Below are the code and all the weights of a small trained network. Each question names an input and a class and asks about switching units off, where a switched-off unit gives its printed mean instead of its output.

import numpy as np


def w(rows, s, z=0):
    codes = np.array(rows[::2]) - 128.0
    scale = np.full(codes.shape[1], s)
    scale[-1] = z or s
    return codes * scale


def f(y):
    return np.maximum(y, 0)


def log_softmax(a):
    a = a - a.max(-1, keepdims=True)
    return a - np.log(np.exp(a).sum(-1, keepdims=True))


def net(x, mask):
    res = np.array(x, float).reshape(1, 5) / 4 @ E
    y = f(res @ A[0][:, :-1].T + A[0][:, -1])
    res = res + np.where(mask, y, B[0][:, -1]) @ B[0][:, :-1]
    return log_softmax(res[-1] @ U[:, :-1].T + U[:, -1])


A, B = {}, {}
E = w([
[94,122,14,50,117,187,105,99,110,156,154],'x0',
[167,174,101,65,204,214,174,162,162,169,175],'x1',
[155,10,144,123,85,208,48,116,14,117,143],'x2',
[176,108,99,167,108,129,173,66,102,96,105],'x3',
[99,124,94,133,154,112,18,172,113,175,153],'x4',
],0.013)
A[0] = w([
[116,40,39,112,123,232,78,105,77,139,161,30],'N1',
[182,17,239,106,102,204,182,90,81,67,144,198],'N2',
[176,44,160,149,30,118,46,82,46,138,157,2],'N3',
[154,213,169,203,87,15,181,38,163,50,109,71],'N4',
[151,209,178,191,253,82,240,148,211,129,127,135],'N5',
[111,154,8,61,71,129,154,3,120,105,137,75],'N6',
],0.0074,0.0059)
B[0] = w([
[149,37,154,81,117,152,175,97,121,101,102,200],'N1',
[151,157,85,209,15,143,146,71,76,78,121,218],'N2',
[108,206,144,143,145,145,202,187,237,143,67,198],'N3',
[2,83,112,165,66,128,164,119,85,88,100,221],'N4',
[209,154,237,156,89,189,165,178,160,168,61,252],'N5',
[194,161,62,177,198,104,21,121,127,174,203,179],'N6',
],0.0096,0.02)
U = w([
[160,94,122,209,129,110,57,131,72,142,161,143],'0',
[133,85,144,172,44,130,182,122,120,125,75,122],'1',
[56,95,161,141,126,38,101,162,161,149,123,255],'2',
[168,86,105,11,164,202,142,126,112,155,176,34],'3',
[174,219,153,118,138,154,195,150,207,157,126,96],'4',
],0.012,0.0026)

Each question gives the input, the list of numbers given to net, and the class t.
The units are the neurons (one row each of A and B). Each row of codes is followed by its name. A weight is (code - 128) times the scale printed after its matrix; where a second scale follows, it is the last column's (A, B and U).
mask holds one flag per neuron, in row order. A switched-off neuron (its flag False) gives its mean, the last column of its row in B, instead of its output. The means were averaged over made-up inputs and are rounded, as every weight is.
A unit's drop is (log p(t) with every unit on - log p(t) with that unit switched off) / (log p(t) with every unit on - log p(t) with every unit switched off).
The circuit of an input: a set's keep is (log p(t) with only the set's units on - log p(t) with every unit switched off) / (log p(t) with every unit on - log p(t) with every unit switched off). Starting from all 6 units, units are removed one at a time, each time the one whose removal leaves the highest keep (on an exact tie, the one counted first), for as long as the keep stays at least 0.8.
units of the circuit, in order: the units of the circuit, biggest drop first
unit that matters most: the unit with the biggest drop
k most important neurons: the k neurons with the biggest drops, biggest first
drop when u is switched off: that unit's drop, to one decimal
input [-3,6,3,-7,0], class 3: unit that matters most : N3
input [7,0,-3,1,-2], class 3: units of the circuit, in order : N2; N5
input [-1,-4,-8,-7,-4], class 1: 3 most important neurons : N4; N3; N5
input [5,-1,8,-7,4], class 3: 3 most important neurons : N4; N5; N1
input [-7,5,-7,8,1], class 1: 3 most important neurons : N4; N3; N6
input [3,-7,-5,7,5], class 0: units of the circuit, in order : N6; N5
input [-7,-3,4,-7,3], class 2: 2 most important neurons : N5; N1
input [-7,-4,-8,-2,7], class 1: 2 most important neurons : N4; N5
input [3,-2,-2,-8,-4], class 2: 2 most important neurons : N5; N3
input [-6,-3,0,2,7], class 2: 2 most important neurons : N2; N5
input [8,-1,7,-5,-4], class 3: 3 most important neurons : N4; N6; N5
input [7,-6,-2,-1,6], class 0: 2 most important neurons : N6; N4
input [-4,5,3,2,7], class 0: 2 most important neurons : N5; N3
input [4,-8,-6,-2,8], class 2: unit that matters most : N2
input [1,3,0,0,-3], class 4: 2 most important neurons : N4; N1
input [3,-5,-4,-3,3], class 2: drop when N2 is switched off : 0.1
input [7,3,-5,7,2], class 3: drop when N3 is switched off : 0.4
input [6,2,1,5,-4], class 0: drop when N6 is switched off : 0.5
